Where the symbols take the points:
at | da gi te sa de bo
z974 | z533 z217 z976 z298 z843 z442
z546 | z695 z50 z753 z33 z270 z841
z359 | z604 z377 z128 z852 z89 z176
z758 | z882 z795 z968 z880 z844 z723
z224 | z181 z464 z748 z188 z978 z867
z377 | z618 z764 z604 z176 z359 z128
z89 | z128 z359 z176 z907 z97 z852
z892 | z384 z591 z237 z997 z2 z648
z685 | z732 z404 z767 z626 z415 z433
z845 | z904 z997 z463 z486 z526 z836
z567 | z997 z301 z845 z69 z384 z526
z144 | z270 z919 z478 z695 z894 z476
z618 | z852 z97 z907 z862 z604 z781
z310 | z626 z788 z425 z21 z732 z594
z867 | z800 z748 z391 z111 z188 z321
z463 | z774 z904 z688 z803 z836 z773
z391 | z172 z800 z566 z438 z321 z866
z866 | z99 z566 z975 z645 z438 z324
z324 | z214 z975 z122 z795 z645 z929
z633 | z359 z896 z89 z618 z36 z97
z298 | z722 z442 z304 z775 z783 z363
z923 | z803 z486 z217 z843 z774 z974
z650 | z764 z899 z377 z89 z896 z359
z372 | z775 z32 z654 z899 z722 z254
z188 | z391 z867 z321 z918 z61 z111
z891 | z721 z766 z597 z334 z10 z140
z978 | z748 z224 z867 z61 z716 z188
z425 | z224 z626 z978 z336 z594 z716
z764 | z97 z36 z618 z128 z377 z604
z919 | z546 z632 z270 z476 z144 z478
z205 | z301 z33 z567 z237 z591 z384
z404 | z310 z862 z732 z433 z685 z767
z918 | z438 z111 z607 z99 z172 z935
z36 | z89 z633 z97 z604 z764 z618
z841 | z892 z753 z2 z567 z33 z301
z153 | z486 z69 z923 z688 z904 z774
z438 | z975 z866 z324 z453 z607 z645
z795 | z954 z929 z882 z723 z758 z968
z453 | z929 z645 z795 z844 z875 z758
z301 | z648 z2 z997 z526 z567 z845
z33 | z2 z841 z301 z384 z205 z567
z766 | z629 z885 z721 z140 z891 z597
z788 | z433 z415 z626 z594 z310 z425
z176 | z862 z128 z404 z415 z852 z685
z775 | z650 z363 z896 z36 z654 z633
z629 | z334 z312 z814 z632 z721 z740
z254 | z633 z654 z36 z377 z899 z764
z851 | z442 z843 z298 z32 z737 z783
z533 | z783 z737 z32 z722 z976 z372
z526 | z463 z845 z836 z923 z69 z486
z169 | z111 z61 z918 z566 z800 z172
z140 | z632 z597 z919 z894 z334 z144
z716 | z867 z978 z188 z169 z336 z61
z654 | z896 z775 z633 z764 z254 z36
z32 | z363 z783 z775 z254 z372 z654
z976 | z32 z533 z372 z304 z442 z722
z740 | z894 z814 z50 z270 z632 z546
z899 | z36 z254 z764 z359 z650 z377
z486 | z773 z836 z803 z974 z923 z217
z800 | z918 z169 z172 z866 z391 z566
z50 | z476 z894 z695 z841 z546 z753
z69 | z836 z526 z486 z774 z153 z923
z767 | z594 z732 z21 z224 z433 z464
z975 | z875 z99 z214 z929 z324 z122
z862 | z788 z781 z310 z767 z404 z732
z304 | z254 z722 z899 z896 z363 z650
z415 | z767 z685 z433 z425 z788 z626
z722 | z654 z372 z254 z650 z304 z899
z478 | z841 z270 z33 z591 z476 z205
z217 | z737 z803 z533 z442 z974 z976
z732 | z425 z310 z594 z464 z767 z21
z591 | z567 z205 z384 z648 z892 z237
z597 | z740 z721 z632 z144 z140 z919
z270 | z753 z546 z841 z205 z478 z33
z108 | z723 z844 z880 z766 z954 z885
z21 | z716 z594 z336 z748 z464 z181
z723 | z891 z968 z10 z629 z880 z312
z10 | z597 z891 z140 z814 z312 z334
z929 | z108 z122 z954 z968 z795 z882
z882 | z885 z954 z766 z10 z968 z891
z803 | z851 z773 z737 z976 z217 z533
z334 | z919 z140 z144 z50 z814 z894
z321 | z566 z391 z866 z607 z111 z438
z773 | z843 z688 z851 z533 z803 z737
z607 | z324 z438 z645 z875 z935 z453
z312 | z140 z10 z334 z740 z629 z814
z852 | z404 z176 z685 z788 z907 z415
z2 | z237 z892 z648 z845 z301 z997
z880 | z10 z723 z312 z721 z885 z629
z781 | z415 z907 z788 z732 z862 z310
z237 | z526 z384 z69 z904 z648 z153
z885 | z312 z880 z629 z597 z766 z721
z753 | z591 z695 z892 z301 z841 z2
z464 | z336 z21 z181 z867 z224 z748
z648 | z69 z237 z153 z463 z997 z904
z997 | z153 z648 z904 z836 z845 z463
z844 | z968 z758 z723 z885 z108 z880
z737 | z298 z851 z783 z372 z533 z32
z695 | z205 z476 z591 z2 z753 z892
z748 | z169 z181 z800 z321 z867 z391
z172 | z607 z918 z935 z975 z566 z99
z894 | z478 z144 z476 z753 z50 z695
z181 | z61 z336 z169 z391 z748 z800
z214 | z758 z875 z844 z954 z122 z108
z122 | z844 z214 z108 z882 z929 z954
z433 | z21 z767 z464 z978 z626 z224
z363 | z899 z304 z650 z633 z775 z896
z896 | z377 z650 z359 z97 z633 z89
z904 | z923 z153 z774 z773 z463 z688
z476 | z33 z478 z205 z892 z695 z591
z97 | z176 z89 z852 z781 z618 z907
z875 | z795 z453 z758 z108 z214 z844
z783 | z304 z298 z363 z654 z32 z775
z594 | z978 z425 z716 z181 z21 z336
z721 | z814 z629 z740 z919 z597 z632
z632 | z50 z740 z546 z478 z919 z270
z935 | z645 z607 z453 z214 z99 z875
z442 | z372 z976 z722 z363 z298 z304
z645 | z122 z324 z929 z758 z453 z795
z604 | z907 z618 z781 z404 z128 z862
z843 | z976 z974 z442 z783 z851 z298
z774 | z217 z923 z974 z851 z688 z843
z814 | z144 z334 z894 z546 z740 z50
z384 | z845 z567 z526 z153 z237 z69
z968 | z766 z882 z891 z312 z723 z10
z566 | z935 z172 z99 z324 z866 z975
z688 | z974 z774 z843 z737 z773 z851
z128 | z781 z604 z862 z685 z176 z404
z836 | z688 z463 z773 z217 z486 z803
z907 | z685 z852 z415 z310 z781 z788
z336 | z188 z716 z61 z800 z181 z169
z99 | z453 z935 z875 z122 z975 z214
z954 | z880 z108 z885 z891 z882 z766
z626 | z464 z433 z224 z716 z425 z978
z111 | z866 z321 z438 z935 z918 z607
z61 | z321 z188 z111 z172 z169 z918

The rows follow the links: the fewer symbols apart two points are, the more alike their rows tend to be.

Each row is also shifted at random along 4 hidden directions that mean nothing.

Each row, then its point:
[-36, 14, -1, -27, 12, -2, -18, -10, 2, -24, -2, -63, -15, -2, 68, 19, -17, -27, 12, 1, -32, 24, 26, 19, 21, 27, 7, -10, -14, 68, -16, -13, 39, -18, -4, 13, 24, 10, -36, -14, 30, 16, -26, 0]: z880
[-94, 5, 13, 17, 0, -25, -12, -3, -15, 11, -29, 14, -12, 2, -32, -2, -25, 2, -48, -34, -56, 21, 13, 0, 19, 12, 23, 1, 19, 8, -7, 20, -20, 29, 1, 36, -20, 32, -16, -24, 29, 0, -17, 1]: z607
[33, -13, 1, 17, -11, 5, 10, 4, -2, 7, -15, 37, 14, 5, -34, -16, 21, 13, 0, -1, 28, -29, -24, -19, -15, -27, -9, 15, 11, -38, 21, 13, -16, -9, -1, -17, -15, -14, 28, 6, -29, -12, 23, -1]: z896
[3, 16, 7, 14, -6, -30, 4, -1, -15, 50, 24, 56, -6, -2, -60, -9, -26, 9, -29, -22, 16, 14, 13, 11, 0, 27, 29, -29, 20, -65, -17, -19, -34, 15, 18, 24, -38, 37, 25, 9, 18, -10, -17, 1]: z453
[-71, -29, 2, 16, 18, 23, 16, 0, 4, 0, -45, 28, 10, -15, -26, 17, 19, 0, 1, 10, 16, 6, -3, -21, -18, -28, -16, 22, 3, -43, 0, 21, -17, -14, -24, -8, 3, -16, 13, 2, -3, -10, 15, -1]: z442
[23, -21, -2, 8, 4, 16, 13, -1, 1, -2, -48, 19, 14, -2, -7, 2, 27, -4, 13, 10, 31, -18, -10, -13, -17, -26, -15, 16, 5, -30, 19, 19, 0, -43, -17, -21, -2, -20, 23, 4, -23, -7, 21, 0]: z372
[-60, -4, 12, 17, -14, 3, -5, 5, 0, -9, 38, 10, 5, 5, -17, -23, 4, 12, 9, -15, 8, -27, -26, -32, 4, -25, -3, 22, 2, 3, 4, -5, -10, 24, 7, -11, 13, -8, 4, -4, -14, -5, 7, 0]: z128
[-36, -27, -9, 7, 32, 16, 24, 3, 6, 19, -66, 32, 2, -23, -40, 39, 4, 9, -35, 24, -19, 42, 21, 13, -20, -4, -14, -2, 4, -50, -12, 31, -35, 15, -28, 18, -16, -1, 0, 6, 19, -6, 10, -1]: z301
[11, -21, -16, -5, 4, 27, 3, 17, 20, -46, -14, -46, 1, -2, 17, 12, 16, 29, -24, 27, -76, 2, -18, -2, 0, -27, -36, 28, -15, 78, 20, 45, -5, 80, -11, -6, 22, -38, -49, -8, -10, 10, 26, 0]: z803
[6, 25, 5, 6, -39, -18, -19, 12, 0, -15, 102, -20, -7, 20, -8, -43, -19, 32, -10, -24, -34, -30, -30, -12, 23, 0, 8, 6, -2, 59, 5, -17, -6, 90, 38, -1, 6, 3, -23, -7, -11, 5, -4, -1]: z716
[32, -14, -3, 11, -3, 17, 18, 5, 7, 10, 19, 36, 14, -5, -29, -6, 20, 15, 18, 16, 50, -20, -17, -14, -23, -23, -16, 5, -2, -53, 7, -7, -18, -2, -1, -23, -1, -19, 29, 19, -26, -12, 21, 0]: z32
[-35, 25, 10, -23, -3, -13, -27, -15, -5, -20, 27, -57, -12, 9, 78, -5, -16, -39, 39, -17, 6, 0, 17, 6, 25, 27, 19, -10, -10, 61, -13, -34, 55, -54, 7, 2, 28, 16, -18, -13, 18, 15, -32, -1]: z324
[-73, -16, -3, -2, 12, 36, 5, 10, 22, -32, 41, -32, 3, -16, 18, 16, 8, 16, 15, 26, -15, 8, -11, -16, -7, -23, -30, 21, -26, 33, -12, -2, -3, 54, -9, -14, 42, -33, -30, 7, -1, 3, 10, -3]: z217
[8, 18, -3, -22, 6, -5, -8, -3, 6, -5, 40, -38, -11, -3, 40, 11, -18, -11, 12, 9, -7, 22, 20, 23, 9, 31, 7, -21, -16, 32, -21, -28, 22, 6, 9, 9, 15, 11, -20, 4, 20, 12, -21, 0]: z891
[81, -1, 6, 10, -18, -15, 0, -9, -18, 11, -61, 32, 15, 21, -9, -28, 25, -20, 16, -20, 51, -44, -16, -15, -7, -15, 10, 8, 24, -37, 36, 14, 14, -93, -3, -20, -27, 3, 48, -5, -35, -8, 14, 1]: z781
[-55, -16, -8, -3, 20, 29, 14, 10, 21, -8, 39, -9, -1, -23, -7, 27, -2, 22, -4, 31, -16, 30, 3, 3, -12, -7, -24, 3, -23, -1, -24, -4, -21, 69, -7, 0, 24, -21, -23, 15, 11, 0, 5, -1]: z997
[-35, -18, 1, 11, 1, 20, 6, 6, 8, -16, 0, 4, 9, -5, -9, -1, 17, 11, 9, 9, 3, -14, -18, -22, -9, -30, -19, 25, -5, 1, 9, 14, -8, 15, -7, -17, 15, -25, -1, 1, -16, -4, 15, -1]: z304
[-24, -13, -7, -13, 20, 34, 10, 1, 19, -18, 18, -24, 5, -17, 32, 25, 10, -3, 31, 32, 17, 13, 4, 0, -13, -9, -25, 5, -26, 8, -15, -12, 10, 1, -12, -14, 34, -26, -12, 14, 0, 3, 4, -2]: z904
[-41, -24, -6, -3, 28, 29, 14, 2, 12, -11, -42, -7, 4, -18, 6, 33, 12, -2, -1, 28, -11, 26, 10, 1, -13, -14, -21, 11, -10, -5, -8, 19, -6, -1, -25, -2, 13, -19, -11, 2, 8, 1, 9, 0]: z153
[-53, 9, -3, -32, 25, 20, -7, -8, 17, -25, 42, -64, -10, -16, 79, 31, -12, -25, 42, 24, 5, 32, 26, 16, 6, 23, -6, -12, -34, 47, -35, -39, 41, -16, -7, -1, 49, -5, -31, 5, 27, 15, -25, -1]: z144
[-75, -20, -4, -8, 37, 25, 10, -5, 11, -6, -43, -13, -1, -23, 21, 43, 4, -15, 4, 26, -7, 39, 26, 8, -10, 1, -16, 1, -13, -7, -22, 8, 3, -18, -30, 7, 19, -8, -15, 0, 25, 3, -4, -1]: z2
[-5, 25, -1, -24, 5, 0, -6, -6, 10, 5, 91, -30, -9, -10, 41, 9, -24, -10, 38, 12, 31, 21, 19, 19, 5, 35, 8, -30, -26, 10, -38, -60, 20, 6, 16, 2, 27, 10, -10, 17, 20, 7, -28, -1]: z10
[12, 24, 1, -14, -3, -18, -14, -4, -3, 3, 33, -25, -12, 5, 24, -3, -20, -9, 1, -9, -12, 9, 13, 17, 15, 30, 18, -21, -4, 29, -13, -23, 16, 4, 14, 13, 1, 19, -14, -3, 16, 8, -20, 1]: z795
[-85, 22, 18, 3, -6, -19, -15, -10, -9, 13, 56, 5, -9, 1, 6, -12, -25, -16, 19, -30, 29, 2, 9, -9, 16, 21, 27, -10, 1, -12, -29, -42, 8, -17, 16, 10, 8, 29, 8, -3, 19, -2, -31, -1]: z566
[39, 5, 7, 15, -25, -11, -4, 2, -10, 1, 11, 19, 6, 16, -18, -33, 10, 7, 6, -20, 22, -40, -26, -20, 2, -15, 5, 10, 14, -7, 24, 1, -2, -10, 13, -14, -12, -1, 22, -2, -27, -6, 12, 0]: z404
[-31, -30, -2, 29, 12, 15, 29, 10, 4, 29, -21, 72, 12, -17, -84, 12, 13, 31, -29, 14, 13, 10, -9, -15, -29, -27, -15, 10, 10, -86, -2, 23, -57, 40, -12, 0, -22, -12, 25, 16, -7, -20, 23, -1]: z737
[-20, 17, -3, -12, 5, -6, -5, 1, 5, 8, 61, -17, -12, -9, 9, 9, -26, 5, -2, 5, -14, 27, 16, 19, 8, 29, 8, -22, -14, 12, -30, -31, -3, 44, 14, 16, 10, 14, -20, 7, 25, 5, -20, 0]: z766
[-40, -18, 3, 8, 13, 25, 17, -1, 9, 9, 14, 28, 14, -17, -11, 12, 16, -3, 35, 18, 63, -2, -5, -19, -24, -20, -16, 8, -11, -61, -12, -18, -10, -27, -12, -21, 17, -19, 27, 19, -11, -10, 10, -2]: z533
[46, -6, 2, 6, -16, 0, -3, -2, -7, -17, -40, -1, 10, 18, 10, -21, 25, -7, 12, -9, 12, -40, -22, -19, 0, -25, -5, 22, 10, 14, 34, 22, 17, -43, -4, -21, -4, -15, 14, -10, -31, -1, 19, 1]: z97
[104, -1, -18, -17, 7, 18, 18, 4, 15, 11, 36, 2, 7, -10, 10, 15, 9, 6, 26, 39, 45, 6, 3, 22, -22, 6, -17, -22, -19, -29, -7, -26, 1, -4, 4, -18, 7, -18, 16, 31, -15, 0, 10, 0]: z384
[37, -3, -17, -15, 5, 26, 8, 16, 27, -19, 77, -32, 0, -13, 14, 13, -1, 30, 8, 39, -15, 13, -7, 13, -9, -2, -30, -5, -30, 32, -14, -17, -8, 84, 9, -11, 30, -29, -30, 23, -4, 5, 11, -1]: z648
[-3, 24, 13, 1, -21, -22, -15, -6, -12, 4, 48, -1, -3, 15, 12, -29, -12, -12, 22, -28, 30, -24, -7, -9, 15, 12, 22, -8, 6, 6, -3, -32, 17, -26, 21, -2, 3, 19, 13, -4, -4, 0, -16, 1]: z188
[-18, -6, -7, -3, 22, 1, 10, 2, 2, 16, -28, 9, -7, -15, -22, 29, -14, 6, -35, 14, -31, 44, 26, 25, -5, 17, 1, -15, 2, -19, -18, 12, -22, 29, -11, 24, -15, 12, -12, 3, 29, 0, -7, 2]: z632
[71, 6, -15, 0, -3, -18, 9, 12, 0, 26, -1, 19, -10, -2, -52, 7, -20, 35, -65, 7, -59, 30, 10, 34, 0, 21, 4, -25, 9, -8, -1, 19, -40, 83, 12, 31, -38, 16, -14, 6, 15, 0, 4, 0]: z312
[-44, 17, 13, 1, -14, -21, -21, -7, -13, -5, 8, -14, -7, 14, 18, -18, -14, -17, 4, -33, -8, -11, 1, -8, 22, 11, 22, 3, 9, 30, 1, -9, 17, -21, 9, 8, 2, 20, -5, -18, 8, 4, -18, 0]: z800
[89, -10, -8, 6, -23, -1, -3, 9, -2, -23, -47, -8, 9, 23, -6, -23, 26, 17, -20, -4, -35, -41, -32, -11, 2, -31, -15, 26, 12, 42, 48, 48, 2, 11, 1, -15, -14, -22, -4, -13, -37, 0, 30, 0]: z377
[-68, -26, 7, 27, 0, 5, 4, 7, -5, -11, -64, 23, 5, 2, -40, -4, 16, 14, -34, -14, -38, -11, -18, -28, -1, -38, -10, 37, 18, -1, 22, 53, -25, 21, -16, 2, -10, -10, -4, -19, -8, -7, 20, 1]: z764
[125, 4, -6, 18, -24, -47, -2, 4, -30, 28, -109, 45, -3, 29, -66, -26, 0, 14, -83, -34, -62, -14, -5, 17, 10, 7, 25, -6, 50, -11, 50, 66, -28, 2, 5, 28, -79, 31, 16, -23, -9, -4, 14, 3]: z321
[134, 34, -5, -25, -13, -22, -6, -9, -6, 24, 55, -7, -3, 10, 32, -15, -12, -18, 35, 3, 59, -9, 13, 30, 2, 41, 22, -42, -8, -14, -7, -54, 29, -51, 24, -6, -9, 20, 26, 20, -5, 3, -17, 0]: z844
[6, 1, 8, 4, -18, -2, -12, -3, -5, -23, -5, -15, 5, 16, 23, -25, 16, -11, 21, -15, 11, -38, -22, -23, 8, -20, -2, 23, 5, 29, 24, 6, 24, -32, 3, -21, 11, -11, 4, -11, -24, 2, 8, 0]: z852
[92, -2, -15, -28, 19, -2, -2, -12, -3, -11, -108, -39, -7, 5, 54, 28, 11, -35, -6, 16, -28, 22, 29, 38, 3, 21, 2, -15, 2, 34, 17, 31, 37, -76, -24, 10, -13, 4, -10, -10, 11, 13, -3, 3]: z740

From each start, follow one symbol. Which point do you reach?
Answer with the point's name.
start [-43, 22, 15, 13, -28, -15, -13, 2, -4, 4, 102, 11, -2, 7, -15, -36, -17, 13, 16, -27, 27, -27, -21, -23, 11, 0, 16, 0, -1, -2, -11, -40, -5, 35, 30, -5, 11, 10, 8, 2, -7, -5, -10, -1]
sa
z867
start [-49, 20, 17, -21, 10, -16, -21, -30, -17, -2, -40, -30, -5, 7, 76, 4, -7, -70, 53, -25, 50, 1, 30, 3, 16, 29, 31, -11, 4, 9, -11, -31, 64, -145, -12, 3, 14, 29, 17, -16, 20, 8, -38, 0]
bo
z214
start [-48, -24, -6, 1, 10, 29, 1, 9, 14, -39, -28, -31, 3, -5, 18, 12, 19, 9, -3, 17, -40, 0, -13, -16, -1, -31, -29, 33, -10, 49, 11, 34, 2, 27, -19, -11, 26, -31, -29, -10, -6, 5, 18, -1]
gi
z533
start [-10, -27, 3, 23, 4, 6, 13, 1, -6, 8, -80, 46, 12, 0, -44, 0, 24, 4, -17, -3, 9, -14, -12, -21, -17, -32, -9, 23, 20, -49, 24, 41, -23, -28, -21, -8, -21, -9, 27, -6, -18, -12, 23, 0]
bo
z764
start [-42, 15, 17, -5, -15, -9, -23, -13, -10, -26, 12, -34, -2, 15, 56, -24, 2, -33, 43, -28, 23, -33, -9, -22, 19, -3, 14, 15, 0, 45, 8, -19, 46, -64, 6, -15, 25, 4, 0, -18, -8, 7, -15, 0]
te
z716
start [-77, 4, 21, -1, -6, 9, -16, -14, -3, -24, 19, -23, 7, 7, 54, -17, 11, -36, 65, -18, 58, -34, -11, -37, 8, -15, 3, 21, -7, 16, -1, -30, 44, -81, -3, -26, 39, -7, 14, -8, -13, 2, -11, -2]
da
z685
start [-48, -14, -8, -17, 32, 21, 3, -4, 13, -19, -45, -40, -5, -17, 41, 40, 1, -16, 0, 25, -32, 38, 26, 17, -1, 8, -13, 0, -15, 31, -13, 12, 15, -10, -25, 11, 22, -8, -30, -6, 25, 10, -8, 1]
sa
z301
start [11, -4, 3, 13, -15, 13, 9, 8, 9, 1, 65, 22, 13, -1, -22, -19, 11, 23, 24, 6, 44, -30, -28, -24, -13, -25, -13, 11, -7, -27, 2, -20, -15, 26, 13, -27, 11, -20, 19, 17, -28, -9, 17, -1]
da
z36
start [-17, 12, 8, -1, 6, -24, -5, -14, -17, 29, -33, 20, -6, 3, -4, 3, -15, -28, -4, -22, 19, 15, 27, 11, 6, 28, 29, -20, 16, -35, -12, -11, 7, -61, -3, 20, -22, 35, 20, -7, 21, -3, -22, 1]
sa
z108
start [-30, -1, -2, -2, 23, 14, 22, -2, 10, 41, 54, 39, 2, -29, -28, 28, -13, 4, 17, 25, 60, 37, 23, 13, -24, 20, 1, -30, -15, -88, -45, -44, -26, 6, 0, 6, 2, 7, 24, 33, 20, -10, -11, -1]
sa
z892
start [-52, -5, -1, -13, 31, -1, -3, -13, -5, 0, -82, -20, -10, -10, 31, 38, -7, -35, -10, 3, -25, 42, 40, 21, 5, 23, 8, -10, 2, 9, -13, 16, 17, -53, -26, 25, -2, 18, -14, -15, 37, 10, -19, 2]
bo
z632
start [21, 25, 3, -18, -2, -18, -13, -11, -7, 6, 23, -23, -9, 6, 40, -2, -17, -24, 21, -11, 16, 5, 18, 17, 13, 32, 21, -24, -4, 17, -13, -32, 30, -41, 10, 8, 4, 21, 0, -1, 13, 7, -26, 0]
bo
z882
start [63, -3, -16, -16, 5, 25, 12, 8, 21, -8, 61, -21, 6, -12, 21, 13, 7, 15, 27, 40, 23, 5, -4, 12, -15, 0, -25, -10, -27, 4, -11, -25, 3, 31, 5, -19, 25, -28, -9, 28, -11, 3, 11, -1]
te
z463
start [-64, 28, 16, 4, -26, -15, -20, 3, 0, -3, 120, -12, -8, 7, 6, -33, -26, 9, 21, -27, 13, -19, -15, -19, 21, 9, 18, -2, -8, 25, -19, -49, 4, 45, 34, -2, 21, 13, -9, 0, 3, 1, -21, -2]
bo
z321
start [16, 13, -1, -7, 5, -19, -4, -6, -8, 20, -16, 4, -8, 1, -2, 8, -17, -11, -15, -8, -8, 19, 22, 22, 6, 29, 19, -22, 8, -10, -11, -6, 0, -16, 2, 21, -19, 25, 2, -3, 21, 2, -17, 1]
te
z885
start [134, -9, -28, -12, 7, -3, 11, 12, 6, -1, -68, -11, -5, 3, -18, 19, 6, 27, -62, 26, -79, 24, 7, 41, -4, 9, -16, -13, 6, 31, 24, 55, -18, 56, -7, 18, -32, -7, -26, -2, 1, 7, 22, 1]
sa
z591
start [49, 17, 9, 0, -5, -34, -4, -19, -26, 42, -49, 41, 0, 11, -8, -12, -6, -37, 9, -28, 58, -9, 20, 11, 1, 25, 37, -24, 26, -62, 4, -15, 15, -111, 1, 8, -37, 38, 48, -2, 2, -8, -17, 1]
gi
z866
